Below is a small trained network, with its code and all its weights. Each question gives an input and a class and asks what happens when units are switched off, that is, made to give their printed mean instead of their output.

import numpy as np


def w(rows, s, z=0):
    codes = np.array(rows[::2]) - 128.0
    scale = np.full(codes.shape[1], s)
    scale[-1] = z or s
    return codes * scale


def f(y):
    return y / 2 * (1 + np.tanh(0.7978845608 * (y + 0.044715 * y**3)))


def log_softmax(a):
    a = a - a.max(-1, keepdims=True)
    return a - np.log(np.exp(a).sum(-1, keepdims=True))


def net(x, mask):
    res = np.array(x, float).reshape(1, 4) / 4 @ E
    y = f(res @ A[0][:, :-1].T + A[0][:, -1])
    res = res + np.where(mask, y, B[0][:, -1]) @ B[0][:, :-1]
    return log_softmax(res[-1] @ U[:, :-1].T + U[:, -1])


A, B = {}, {}
E = w([
[136,45,138,173,2,124,170,48],'x0',
[91,63,121,107,107,28,68,170],'x1',
[130,121,93,100,139,131,123,99],'x2',
[208,125,70,254,251,73,138,119],'x3',
],0.014)
A[0] = w([
[209,159,116,199,155,217,168,110,229],'neuron 1',
[98,113,119,78,113,116,73,155,131],'neuron 2',
[33,192,169,41,148,170,77,162,241],'neuron 3',
[60,121,145,141,36,145,114,60,111],'neuron 4',
[106,190,107,75,124,131,93,148,195],'neuron 5',
[142,139,118,132,123,225,146,91,254],'neuron 6',
[86,208,114,81,94,151,110,173,199],'neuron 7',
[120,66,166,75,119,100,91,135,94],'neuron 8',
[123,143,141,104,162,195,122,114,230],'neuron 9',
[179,213,73,155,205,72,80,171,150],'neuron 10',
[142,36,92,245,103,116,171,67,35],'neuron 11',
[121,88,141,113,35,161,182,128,183],'neuron 12',
[165,101,116,150,127,77,176,90,109],'neuron 13',
[83,7,124,115,137,29,15,174,188],'neuron 14',
],0.012,0.0072)
B[0] = w([
[187,139,123,158,148,210,90,80,235],'neuron 1',
[109,127,123,118,75,86,92,174,179],'neuron 2',
[61,191,195,200,106,125,80,98,248],'neuron 3',
[169,70,84,62,166,183,183,191,220],'neuron 4',
[116,133,157,166,128,104,114,101,186],'neuron 5',
[160,105,171,157,120,129,202,81,207],'neuron 6',
[137,119,163,165,87,113,115,63,204],'neuron 7',
[105,92,28,147,64,103,123,185,174],'neuron 8',
[146,108,173,170,162,142,119,77,184],'neuron 9',
[186,185,96,131,193,128,142,215,249],'neuron 10',
[68,202,209,139,13,112,41,113,219],'neuron 11',
[171,59,100,77,81,182,177,87,228],'neuron 12',
[97,192,131,153,69,75,94,110,173],'neuron 13',
[94,114,112,68,88,44,81,255,252],'neuron 14',
],0.012,0.021)
U = w([
[105,190,189,169,92,127,135,9,251],'0',
[24,158,145,116,73,69,55,129,130],'1',
[188,154,90,139,220,188,141,119,162],'2',
[145,177,40,103,179,48,169,211,45],'3',
[161,64,138,53,130,194,227,72,81],'4',
[105,37,32,71,85,123,163,167,40],'5',
],0.012,0.0027)

Each question gives the input, the list of numbers given to net, and the class t.
The units are the neurons (one row each of A and B). Each row of codes is followed by its name. A weight is (code - 128) times the scale printed after its matrix; where a second scale follows, it is the last column's (A, B and U).
mask holds one flag per neuron, in row order. A switched-off neuron (its flag False) gives its mean, the last column of its row in B, instead of its output. The means were averaged over made-up inputs and are rounded, as every weight is.
A unit's drop is (log p(t) with every unit on - log p(t) with that unit switched off) / (log p(t) with every unit on - log p(t) with every unit switched off).
The circuit of an input: a set's keep is (log p(t) with only the set's units on - log p(t) with every unit switched off) / (log p(t) with every unit on - log p(t) with every unit switched off). Starting from the 12 units with the biggest drops (on a tie, the unit counted first), units are removed one at a time, each time the one whose removal leaves the highest keep (on an exact tie, the one counted first), for as long as the keep stays at least 0.8.
units of the circuit, in order: the units of the circuit, biggest drop first
unit that matters most: the unit with the biggest drop
k most important neurons: the k neurons with the biggest drops, biggest first
drop when u is switched off: that unit's drop, to one decimal
input [-1,5,-1,6], class 3: unit that matters most => neuron 10
input [-4,-1,3,8], class 2: 2 most important neurons => [neuron 1; neuron 14]
input [3,0,-8,0], class 4: units of the circuit, in order => [neuron 3; neuron 14]
input [1,1,-3,-5], class 5: 2 most important neurons => [neuron 11; neuron 4]
input [6,-3,8,0], class 4: 2 most important neurons => [neuron 3; neuron 4]
input [-7,0,-5,5], class 2: 2 most important neurons => [neuron 14; neuron 1]
input [-1,6,-5,1], class 3: 2 most important neurons => [neuron 11; neuron 3]
input [0,-5,-3,-8], class 0: 2 most important neurons => [neuron 3; neuron 7]
input [0,4,1,1], class 3: 3 most important neurons => [neuron 11; neuron 3; neuron 12]
input [7,0,0,-5], class 4: 2 most important neurons => [neuron 14; neuron 12]
input [-7,-5,-7,1], class 2: 2 most important neurons => [neuron 10; neuron 11]
input [-3,-1,3,-3], class 0: drop when neuron 14 is switched off => 0.2
input [-8,3,2,3], class 3: drop when neuron 10 is switched off => 4.0
input [-4,7,-3,2], class 3: drop when neuron 11 is switched off => 0.0
input [3,1,5,-7], class 5: unit that matters most => neuron 8
